What can hang from each mark
podud: bobufe fotur padi velin
fotur: vavi
bobufe: musuzo vavi
musuzo: bobufe fotur padi vavi
gufog: musuzo tere vavi
vavi: gufog padi tere
tere: bobufe fotur padi velin
padi: bobufe fotur vavi
velin: bobufe fotur musuzo padi podud

Each row is shifted at random along 3 fixed directions that mean nothing.
Known rows, with every way that one mark hangs from another
tere{bobufe padi velin}: [-128 -250  165  477 -159 -351  126 -324 -502 -628 -278 -319  224    0
 -329 -162  -31  -57  533  440  377 -310  260   44   68 -180   28   86
  316  193 -263  187 -244  204 -605 -476 -568 -222 -286  507 -276 -209
  -21 -130  253 -141]
vavi{gufog{musuzo} tere{velin}}: [-192  179 -330   63  149 -148 -207  132  241  120  247  284  -35  -60
  292  -12  309   82  -24 -154 -182  -87  204  460  209  154   47 -232
  114  -74  122 -370 -191   94   97  -25  393 -178  328    2  137  180
   68 -214 -266  186]
tere{bobufe{musuzo{fotur{vavi}}} velin{podud}}: [-229  151  348 -175  274  165 -193 -245   -3 -158 -263  -83 -218  -56
 -189 -121 -263   -7  -77 -203   75  -19 -501 -344 -296  151 -166  282
  106   32 -355  106  307  -54 -319  -63 -195  -72 -390   25 -241    9
 -133  101  -78  108]
bobufe{vavi{gufog tere}}: [ 303 -176 -463 -121  125  251 -180   16  211  399  340    8  -47 -205
  507 -120  274  303    0  399 -287  -61   85  442  198 -153 -105 -304
   16  285  235 -535   72   73 -127  -30  191 -291  228 -141 -295  429
  -36 -606 -229   72]
gufog{musuzo{fotur} vavi{tere}}: [-299  313  549   73  362  116  -22 -167  188  -74   41  199 -228 -175
 -218   38 -187 -171 -365 -469    7  199 -190 -314 -371  123 -164   22
   26 -320 -192  103  168 -292  255  313 -133   94 -309 -175   78  127
 -184  149  277   30]
gufog{musuzo{fotur vavi} tere{bobufe velin{podud{padi}}}}: [  50   90 -136  -42  269 -199 -353 -264 -131 -148   21   41   84   78
  458 -213  190  -21   38 -132 -205  110  129   93  102  -14 -102   95
   70   87  119  -63  156    1   59  -92 -195 -248  114   20  -95  181
 -162 -298  202  335]
fotur{vavi{gufog{musuzo} padi tere{bobufe velin{podud}}}}: [-300  383 -106 -505  339  194 -258  -56  295   53  160  403  -37  101
  158   68  201   81 -455  -72  -67 -193 -112  -33 -158  138 -128  -57
  173 -195 -173 -320  126  -49  -11  151  194   14  128   26  104  303
  -92   11 -362   18]
vavi{padi tere{bobufe}}: [ -67  -19 -265   52  144  110    3   17  199  -41   98  144   54  -62
  184    5  289   64 -194   94  -65 -206  -27  186   30  -33  -67 -233
  101   61  -61 -109  -10   32 -131  -53 -106 -141   -1  133 -155   49
   22 -166 -214   64]
podud{padi{bobufe{musuzo vavi{gufog tere{velin}}} fotur}}: [  82  -91  125  253 -389   27  157  177   43   77  -89  -60  -17 -161
  -57 -168  -17    2  203  229  114  110  -14   13  -33 -143  240 -177
 -226  162  147  111  104  -45  -70  -63  -10  121  113  -83  -74  -81
  104  140  233 -289]
padi{fotur{vavi{gufog}}}: [   1  -87   96  438 -502 -323  213  318 -109  102   21 -128  447 -230
 -256 -244  -58  -10  345  269  110  115  467  322   25 -194  106 -106
 -156  -68   26   16 -199  166  106  -30   93  159  147  270  300 -175
  124  239  104 -182]
tere{velin{fotur padi}}: [-158 -283  305  524 -237 -129  239   77 -423 -416 -307 -301   96   19
 -270  114 -212 -122  510  125  200  -13  286 -252    4  -98    1   91
  -48  116  -49  253 -146  132 -176 -122 -123   24 -275  237  -45 -176
  108  -45  408  -47]
podud{bobufe{musuzo{vavi{gufog tere}}} fotur padi velin}: [ 465 -111  122  466 -773 -589  374  207 -478  -14  -32 -408   36   70
 -501  286  -80 -469  377  504  801  186  242 -259  172   12  844  142
 -530  -14  209  580 -454  114  378 -212   15  345   92  148  167 -780
  197  729  302 -376]
vavi{gufog tere{bobufe padi velin{podud}}}: [-182  203 -238 -171  407   92 -316 -101  318 -190   52  221 -304  194
  109   76  161   88 -320 -166 -160 -307 -298  -49  -15  232 -153   18
  368   87 -207 -320  -33  -65 -336  -90  -37 -136  -34  -57 -182  215
   75 -285 -426   83]
gufog{vavi{padi{bobufe{musuzo{fotur}}} tere}}: [-421  443  298  234  -84 -226  223  279  316  204  -22  348   85 -233
 -197   60   37 -189 -187 -479   46  110  -98  461  -81  151  249  -43
 -132 -369  -28  154 -192 -108  375  369  281  282  144 -121  387 -213
   94  345  -26  -93]
bobufe{musuzo{vavi{tere{padi}}}}: [-301   43  370  153   47   97  269 -253 -112  121  -22 -109  -59 -258
 -519   52 -240 -149   62 -180  219  225 -313 -133 -159   27   -7   51
 -115 -116 -329  226  124 -105   18   15   -1   -5 -261   20 -105 -175
 -120  181  104 -123]
tere{velin{padi podud}}: [-237  -55  328  218  -44  -47   14   54 -108 -265 -361 -147  -79  121
 -232   70 -218  -55  142 -157   76  -11  -18 -287 -115  112   -7   12
 -127   75  -26  134  -48   93 -154   40  -25  -19  -94   -5  -22  -52
  118    8  211   44]
musuzo{fotur vavi{gufog padi tere{velin}}}: [-441  204  230  225  346   -7  370   90   15  -38  206  151  -32   41
 -613  166 -142 -316 -208 -332  103  -27 -300 -114  -23  102 -125  256
  -62 -306 -403   74 -182 -275  201  -65  264  254 -182  -37  138 -216
  137  237 -356  259]
podud{fotur{vavi{gufog tere}} padi velin{bobufe{musuzo}}}: [ 467 -132  -42 -297 -132  111 -108   15  -21   52   88 -311 -223  137
   15  359  -47  -97 -155  373  327  -16  -72 -757 -123  -17  229   57
 -264   59  157  156  119 -109  155   52 -123  198  -90  -89 -102    0
    8  241  113 -328]
musuzo{bobufe fotur padi vavi{gufog}}: [ 246 -382   12  215  260  -52  396 -246 -314  -64  309 -416  192  312
 -417   -3 -315 -114  147  -36   46   40  -88  -57  126 -304 -256  361
 -213  -84 -334  310  -39 -169   46 -240  -17    9 -135  120  -79 -309
 -104  194 -137  372]
bobufe{musuzo{fotur} vavi{padi tere{velin}}}: [-550  559  146   34  180   -5  248  278  281  552   12  278  -29 -461
 -228  -49   78 -142  -87 -424   64  228 -443  564  -49  224  353  184
 -230 -211 -201   40 -142 -114  258  199  638  194  103 -188  284 -210
 -109  327 -219  -91]
fotur{vavi{gufog{musuzo} tere{bobufe velin}}}: [-143  212    4 -555  447  380 -351 -283  258   32  174  190 -140   -8
  140  -12   26  125 -397  -13  -72 -137 -212 -266 -304   70 -307  -81
  257 -176 -241 -324  343 -148 -190  131  -49 -143 -117   27 -174  452
 -195  -81 -269   36]
musuzo{bobufe vavi{gufog{tere} padi}}: [  66  253 -315 -284  364  129   17  -27  301  348  269  191   56  169
  182  -69  -45    6 -321 -283 -315  -18 -179  417  126   17 -155  -93
  -84 -181  -58 -141    2 -134   93  214  403  -61  359 -172  -23  -41
   -4  -61 -381  337]
podud{bobufe fotur padi{vavi{tere}} velin{musuzo}}: [ 878 -287 -376 -162 -534 -201  -77  267 -119   97  -15 -194 -114  195
  291  178  159 -153  -20  383  315  111  189 -221  243   33  645 -129
 -279  104  672  215 -249  154  359 -118 -233  165  242 -150   70 -275
  216  300  164 -229]
musuzo{bobufe padi vavi}: [ 477 -297 -550 -393  322   70  -24 -232  160  423  213 -226  293  239
  438 -264   -2  235  -61 -120 -328   39 -105  535  208 -287 -167  -85
 -165   25  141   -4  162  -20  -82   37   10 -325  391 -132 -201   59
 -200 -133 -256  413]
tere{bobufe fotur{vavi{gufog}} padi velin{musuzo podud}}: [-504  562  225 -465  325  -77 -228 -122    2 -412 -411  196 -177  147
 -316  -18 -165 -115 -247 -263   26 -170 -340 -421 -271  441  -57  524
  596  -90 -455   66 -153  -88 -382   17 -187   70 -359   20  105  -36
 -114  215 -296   41]
gufog{musuzo{fotur{vavi{tere}}}}: [  37 -158   95  140   -4  -35  -53 -154 -198   14  144 -150  220 -174
  141 -118   46   95  194  159   36  104  284  -11  -62 -158 -151  -65
  -69  -32   11   -5   81   47  119  -65 -142 -195  -79  170  -51  168
 -166  -41  260  114]
velin{musuzo{vavi{padi}} podud{fotur}}: [ 123 -257 -164  109 -384 -254  121  185 -255   33  -77  -82   50   66
  -34  135  -56 -120  110  -50   13  184  305 -156  299   53  128  133
 -162  107  321   86 -217  296  390 -118  144  131  160  -50  319 -242
  131   10   86   72]
velin{musuzo{bobufe fotur vavi} padi podud}: [ 154 -273 -225  -63   -2  -47    6  149 -148  -19  -66 -190  -67  356
  165  240 -242   81   67 -454 -332  320   89 -155  233  191 -123  396
 -235   78  202  221 -109  131  391   56  270   94   96 -243  135 -138
  196 -106  -47  308]
velin{bobufe fotur padi{vavi{tere}}}: [ -67  154 -216   99 -283  -80   67  686  189   96 -322  159   69  165
  223  243    9   18   55 -703 -382  258  -10  308  -27  321   56  191
  -92 -134  254  303 -170  -41  507  546  320  337  173 -237  381 -384
  241   81    8 -222]
bobufe{vavi{gufog padi}}: [-272  302  273  161  -38  162  287  151  105  193    2  149 -100 -195
 -474  -18 -157 -140 -109   20  148   -3 -146   61 -185   80  138 -100
 -153  -71 -232  -81 -157  -90  -40  195  381  170   19  -89  118 -174
  -62  167    9 -197]
bobufe{musuzo{padi{fotur}} vavi{gufog tere{velin{podud}}}}: [-204   -2   89  234  -38  -25  248   15  -75  149   98   29 -124 -204
 -339    3   75  -45  167   73  137  175  -85  185  118  -73  229   96
 -143  123 -124  -15   33   40   54 -170  311  140   12    9  171 -110
 -115   50   15 -247]
tere{bobufe{vavi} fotur velin{padi}}: [-205  177  176   66  121  -80   43   56 -140 -297 -387 -115   -8 -105
 -155 -202  -72  -84  185  131  -22  -57  -96   -2 -130  110   -8  229
  276  164 -197  155  -89  -29 -416  -62 -170 -108 -351  131 -199  -94
  -64  -41  -21   67]
padi{bobufe vavi{gufog}}: [ 467 -443  -64  -21 -295  321  -62  -41    0   10   81   16  -60   73
  315 -180   73  287   73  263 -221 -124   -3  120   73 -269 -272 -500
   64  201  334 -221  349   29 -110 -148 -307 -156   55  -70 -290  277
  194 -348   89  -15]
podud{fotur{vavi{gufog{musuzo} padi tere{bobufe velin}}}}: [-137  287  -29  -41 -161 -258   29  237  104  162   25   91  194  -94
  -80   13  127 -229 -108  -37  175  -63   96   55  -56   45  209   62
  -18 -235  -26  -12 -217   41  209   87  209  133  127  203  353 -142
  -46  415  -93 -191]
padi{bobufe{vavi{gufog{musuzo} tere{velin{podud}}}} fotur}: [ -49  -52  186  440 -368  -65  191  244   75  -88 -144  142  -77 -169
 -135 -284   26   54  161   48   15  108   92  128  -48  -96   42 -203
  -28   68  149   40  219  -36   37 -135  -38  236   68  -59  124 -125
  197   85  197 -170]
fotur{vavi{gufog padi tere}}: [-132  203 -221 -348  124  145 -113   95  285  320  298  240  193  -36
  194   91  227  120 -279  102  -83 -156   51  232  -31   -4  -56 -179
    0 -182  -54 -353  -45    4   75  207  305  -17  253   48  117  289
  -15   -9 -383   -5]

Rows
[ 222 -149 -237 -105 -114  302  -95    3  206   98  184  167  -92  123
  395   48  166  284  -92  225 -227 -346   30   79  133 -109 -147 -419
   25  179  181 -323   85  -13 -230  -45   90 -158  176 -106 -217  301
  154 -278  -96  110] | vavi{gufog padi{bobufe}}
[ 206 -258 -351 -308  287  389    1 -157  104   60  269   91 -224   87
  190   86  -94  136 -243  -99 -294   41  -19 -159  203  -19 -301  -76
  123   -4   72 -144  170  -36   50  -96   88  -59  -15 -173 -137  145
   35 -275 -246  267] | velin{musuzo{bobufe vavi{gufog padi{fotur} tere}}}
[   7 -467   64  315 -217 -274  100 -117 -595 -495 -166 -185  128  149
 -124   19   41   23  469  293  152 -106  363  -34  361 -165   -6  130
  174  252  148   46 -269  333  -90 -520 -388  -56 -108  203   36  -27
  154 -319  272  -24] | tere{padi{vavi} velin{musuzo{fotur} podud}}
[  -5 -290  404  443 -269  171  368  -95 -386 -291 -167 -237  -25 -155
 -476  101 -258  -38  322  366  258  -21  141 -329 -141 -138 -151  -30
  -81   71 -128  310   87  -30  -82    3 -204   73 -328  132 -194 -327
  -56  -34  365 -244] | velin{bobufe{vavi{padi}}}
[-295  310  365  222   80 -119   84   45  230  -25  -76  128  -25 -227
 -349  -25 -161 -223 -220 -334   88  111 -112  120 -268  139   43  -29
   36 -283 -198  115  -76 -105  106  337  -49  124 -125   -8  121 -154
  -33  180   16 -101] | gufog{vavi{tere{bobufe}}}
[ 357 -346  153 -212    9  461    9 -156  239   10 -176  -44 -109  128
   38 -284 -106  181 -255 -183 -174   15 -416 -302 -289 -274 -228 -333
  -20   87  101  102  575 -242 -246   26 -590  -16 -149 -210 -167  196
  -91  119  264  -86] | musuzo{padi{bobufe fotur vavi}}
[ 124   13   70  371 -548 -631  195  293 -342  -42  -62 -361  233   28
 -344  250    0 -321  333  192  483  130  462  -60   71   34  564  188
 -340  -92   77  305 -436  217  358  -24  192  316   73  346  450 -430
  141  491  273 -356] | podud{fotur{vavi{gufog{tere{bobufe{musuzo}}}}} velin{padi}}
[ -98  277   12 -396   79   64 -318 -176  148  176   86  166  132  -26
  271  -80   91  131 -104  -33  -74  -70   70  103 -158   21  -64 -136
  109 -190  -20 -269  126  -50  -64  233   82 -129  210   22   62  360
 -158    2   11  -39] | fotur{vavi{gufog{musuzo tere{padi{bobufe} velin}}}}
[ 257 -393  107  -59 -382   44   22  -92 -518 -316 -219 -206  -44  262
  -88  309 -247  -14  214  130  203  192  245 -728  -35    5   12  392
  -33  103   68  323   80  184  156  -23 -248  218 -233   47  178 -232
  -97  172  318  -62] | velin{fotur{vavi} musuzo{padi} podud{bobufe}}
[ -32  131 -136  235  -90 -190 -144  151   46   98   88   44   92  -79
  169  -23   74  -28  192  -60 -149  -46  248  340  154   65   75 -114
   10   15   70 -245 -250   95  -19   93  302 -119  220   60  117   36
   58 -169   -9  134] | vavi{gufog{tere{velin{fotur}}}}
[-390  476  176 -396  265 -121 -162 -240  -35 -125 -334   17  130 -141
  -90 -221    6   -4   38   17   73 -165 -335   79 -204  155   18  358
  492  -30 -419  109  -48  -78 -520  -47 -287 -175 -325  187 -145   50
 -243  169 -184  -40] | tere{bobufe{musuzo} fotur{vavi} padi velin}
[-239  295  -19  137  -22 -435 -139  109  156  -43  -45  359  105  -58
  268  -69  254   32  -22 -290 -134   98  361  532  142   98  147  -83
  125 -156  283  -41 -166   90  326  183   56   59  332  -96  361   49
   12 -124  190  -85] | gufog{musuzo vavi{tere{padi{fotur} velin{bobufe podud}}}}
